Here is a tiny trained network, its code and every weight. The questions are about switching its units off for an input and a class, where a switched-off unit gives its printed mean instead of its output.

import numpy as np


def w(rows, s, z=0):
    codes = np.array(rows[::2]) - 128.0
    scale = np.full(codes.shape[1], s)
    scale[-1] = z or s
    return codes * scale


def f(y):
    return y / 2 * (1 + np.tanh(0.7978845608 * (y + 0.044715 * y**3)))


def log_softmax(a):
    a = a - a.max(-1, keepdims=True)
    return a - np.log(np.exp(a).sum(-1, keepdims=True))


def net(x, mask):
    res = np.array(x, float).reshape(1, 8) / 4 @ E
    y = f(res @ A[0][:, :-1].T + A[0][:, -1])
    res = res + np.where(mask, y, B[0][:, -1]) @ B[0][:, :-1]
    return log_softmax(res[-1] @ U[:, :-1].T + U[:, -1])


A, B = {}, {}
E = w([
[131,126,140,130,118,121],'x0',
[10,116,125,168,132,74],'x1',
[64,229,144,141,19,175],'x2',
[166,129,123,251,129,160],'x3',
[114,111,99,127,122,137],'x4',
[134,137,144,129,138,126],'x5',
[135,132,147,131,127,120],'x6',
[129,126,135,130,122,123],'x7',
],0.013)
A[0] = w([
[120,58,152,50,199,62,165],'neuron 0',
[34,125,167,162,162,80,219],'neuron 1',
[195,117,109,94,106,236,253],'neuron 2',
[60,166,152,25,130,149,131],'neuron 3',
[254,50,132,125,127,188,184],'neuron 4',
[82,184,98,123,50,36,180],'neuron 5',
[117,120,122,103,168,117,89],'neuron 6',
[144,56,173,18,132,74,155],'neuron 7',
[164,50,128,204,205,74,109],'neuron 8',
[137,79,86,46,151,67,146],'neuron 9',
],0.01,0.0052)
B[0] = w([
[132,192,90,211,132,215,249],'neuron 0',
[13,93,82,195,183,155,208],'neuron 1',
[219,151,158,53,156,143,227],'neuron 2',
[119,23,183,29,105,34,211],'neuron 3',
[132,132,184,37,254,110,254],'neuron 4',
[127,91,228,83,180,165,209],'neuron 5',
[70,125,81,130,125,177,148],'neuron 6',
[174,125,198,159,82,185,240],'neuron 7',
[86,100,59,151,191,65,227],'neuron 8',
[153,129,151,176,116,230,222],'neuron 9',
],0.009,0.014)
U = w([
[189,190,178,109,137,194,252],'0',
[100,58,187,55,223,63,204],'1',
[62,120,165,191,122,182,164],'2',
[83,114,86,164,189,21,11],'3',
[166,118,182,1,73,64,21],'4',
],0.0095,0.0034)

Each question gives the input, the list of numbers given to net, and the class t.
The units are the neurons (one row each of A and B). Each row of codes is followed by its name. A weight is (code - 128) times the scale printed after its matrix; where a second scale follows, it is the last column's (A, B and U).
mask holds one flag per neuron, in row order. A switched-off neuron (its flag False) gives its mean, the last column of its row in B, instead of its output. The means were averaged over made-up inputs and are rounded, as every weight is.
A unit's drop is (log p(t) with every unit on - log p(t) with that unit switched off) / (log p(t) with every unit on - log p(t) with every unit switched off).
The circuit of an input: a set's keep is (log p(t) with only the set's units on - log p(t) with every unit switched off) / (log p(t) with every unit on - log p(t) with every unit switched off). Starting from all 10 units, units are removed one at a time, each time the one whose removal leaves the highest keep (on an exact tie, the one counted first), for as long as the keep stays at least 0.8.
units of the circuit, in order: the units of the circuit, biggest drop first
top k neurons: the k neurons with the biggest drops, biggest first
drop of u: that unit's drop, to one decimal
input [5,-6,1,-6,2,-6,-8,1], class 4: units of the circuit, in order : neuron 3; neuron 1
input [2,1,-8,2,-6,0,1,-4], class 3: units of the circuit, in order : neuron 8; neuron 0
input [5,-8,3,0,1,0,2,4], class 4: units of the circuit, in order : neuron 0; neuron 9
input [-3,-8,0,5,-8,7,6,3], class 1: units of the circuit, in order : neuron 4
input [8,8,5,-1,6,-5,-1,5], class 1: top 2 neurons : neuron 5; neuron 0
input [-4,1,-5,6,-6,-6,-1,7], class 3: units of the circuit, in order : neuron 8; neuron 5
input [6,1,0,-7,4,-6,4,-6], class 2: top 2 neurons : neuron 4; neuron 2
input [2,-3,3,-1,-4,-7,-7,4], class 4: top 3 neurons : neuron 0; neuron 9; neuron 1
input [-8,-6,-7,0,-4,3,-5,0], class 0: top 2 neurons : neuron 0; neuron 3
input [7,1,-2,-1,-5,-3,4,6], class 2: units of the circuit, in order : neuron 2; neuron 4
input [2,6,6,-2,8,-4,-7,-5], class 1: top 2 neurons : neuron 3; neuron 5
input [7,6,6,0,7,3,8,8], class 1: top 4 neurons : neuron 0; neuron 5; neuron 9; neuron 7
input [-6,-3,-7,0,-5,1,1,-3], class 0: top 3 neurons : neuron 0; neuron 3; neuron 9
input [6,3,-7,8,6,-2,3,2], class 3: units of the circuit, in order : neuron 8
input [-7,0,2,-1,2,-5,1,3], class 4: top 3 neurons : neuron 0; neuron 4; neuron 8
input [3,-5,-7,-2,0,-1,-3,8], class 0: drop of neuron 0 : 0.1
input [0,-4,-1,-7,-4,8,-7,-1], class 0: drop of neuron 0 : 0.2
input [5,-1,0,8,4,7,-6,-8], class 1: drop of neuron 7 : 0.2
input [-1,5,-6,0,2,-6,-1,0], class 2: drop of neuron 9 : 0.1
input [2,-7,-2,8,-1,3,-4,-8], class 1: units of the circuit, in order : neuron 4
